Below is a small trained network, with its code and all its weights. Each question gives an input and a class and asks what happens when units are switched off, that is, made to give their printed mean instead of their output.

import numpy as np


def w(rows, s, z=0):
    codes = np.array(rows[::2]) - 128.0
    scale = np.full(codes.shape[1], s)
    scale[-1] = z or s
    return codes * scale


def f(y):
    return np.maximum(y, 0)


def log_softmax(a):
    a = a - a.max(-1, keepdims=True)
    return a - np.log(np.exp(a).sum(-1, keepdims=True))


def net(x, mask):
    res = np.array(x, float).reshape(1, 4) / 4 @ E
    y = f(res @ A[0][:, :-1].T + A[0][:, -1])
    res = res + np.where(mask, y, B[0][:, -1]) @ B[0][:, :-1]
    return log_softmax(res[-1] @ U[:, :-1].T + U[:, -1])


A, B = {}, {}
E = w([
[124,160,124,121],'x0',
[128,142,130,124],'x1',
[254,115,188,39],'x2',
[171,180,201,248],'x3',
],0.0084)
A[0] = w([
[85,86,88,61,3],'n0',
[202,93,166,25,48],'n1',
[125,110,2,63,8],'n2',
[60,63,89,222,91],'n3',
[240,97,206,42,50],'n4',
[160,124,224,220,113],'n5',
[206,171,131,108,213],'n6',
[151,205,144,197,134],'n7',
],0.008,0.004)
B[0] = w([
[208,169,1,140,169],'n0',
[98,205,118,162,231],'n1',
[210,229,71,127,185],'n2',
[98,178,90,122,215],'n3',
[65,202,86,180,254],'n4',
[167,184,31,52,214],'n5',
[43,152,153,152,217],'n6',
[170,137,41,20,204],'n7',
],0.0083,0.0072)
U = w([
[241,153,95,56,31],'0',
[142,135,151,100,230],'1',
[116,135,154,84,207],'2',
[97,173,135,216,44],'3',
[153,90,205,100,152],'4',
[188,5,231,133,10],'5',
],0.013,0.011)

Each question gives the input, the list of numbers given to net, and the class t.
The units are the neurons (one row each of A and B). Each row of codes is followed by its name. A weight is (code - 128) times the scale printed after its matrix; where a second scale follows, it is the last column's (A, B and U).
mask holds one flag per neuron, in row order. A switched-off neuron (its flag False) gives its mean, the last column of its row in B, instead of its output. The means were averaged over made-up inputs and are rounded, as every weight is.
A unit's drop is (log p(t) with every unit on - log p(t) with that unit switched off) / (log p(t) with every unit on - log p(t) with every unit switched off).
The circuit of an input: a set's keep is (log p(t) with only the set's units on - log p(t) with every unit switched off) / (log p(t) with every unit on - log p(t) with every unit switched off). Starting from all 8 units, units are removed one at a time, each time the one whose removal leaves the highest keep (on an exact tie, the one counted first), for as long as the keep stays at least 0.8.
circuit, biggest first: the units of the circuit, biggest drop first
most important unit: the unit with the biggest drop
top k neurons: the k neurons with the biggest drops, biggest first
drop of u: that unit's drop, to one decimal
input [6,-3,7,2], class 3: top neuron	n4
input [3,5,-6,-8], class 0: top 2 neurons	n2, n0
input [1,-5,8,-2], class 3: circuit, biggest first	n4, n1
input [3,8,-7,3], class 1: top 4 neurons	n4, n7, n1, n6
input [0,-4,-7,-8], class 0: circuit, biggest first	n2, n0
input [-6,2,-2,7], class 0: circuit, biggest first	n5, n7
input [3,8,-3,5], class 1: top 2 neurons	n2, n0
input [8,5,-1,8], class 0: top 2 neurons	n7, n5
input [-4,0,6,4], class 3: top 3 neurons	n4, n6, n1
input [-2,7,8,5], class 3: top 2 neurons	n4, n6
input [0,0,7,3], class 3: circuit, biggest first	n4, n6
input [-6,6,7,-2], class 3: top 2 neurons	n4, n1
input [4,-4,8,7], class 3: top 2 neurons	n4, n6
input [6,-4,2,8], class 0: most important unit	n5
input [-2,6,-3,-8], class 0: drop of n0	0.2
input [-8,-5,-2,8], class 0: drop of n7	0.1
input [5,6,-6,-8], class 0: drop of n2	0.4
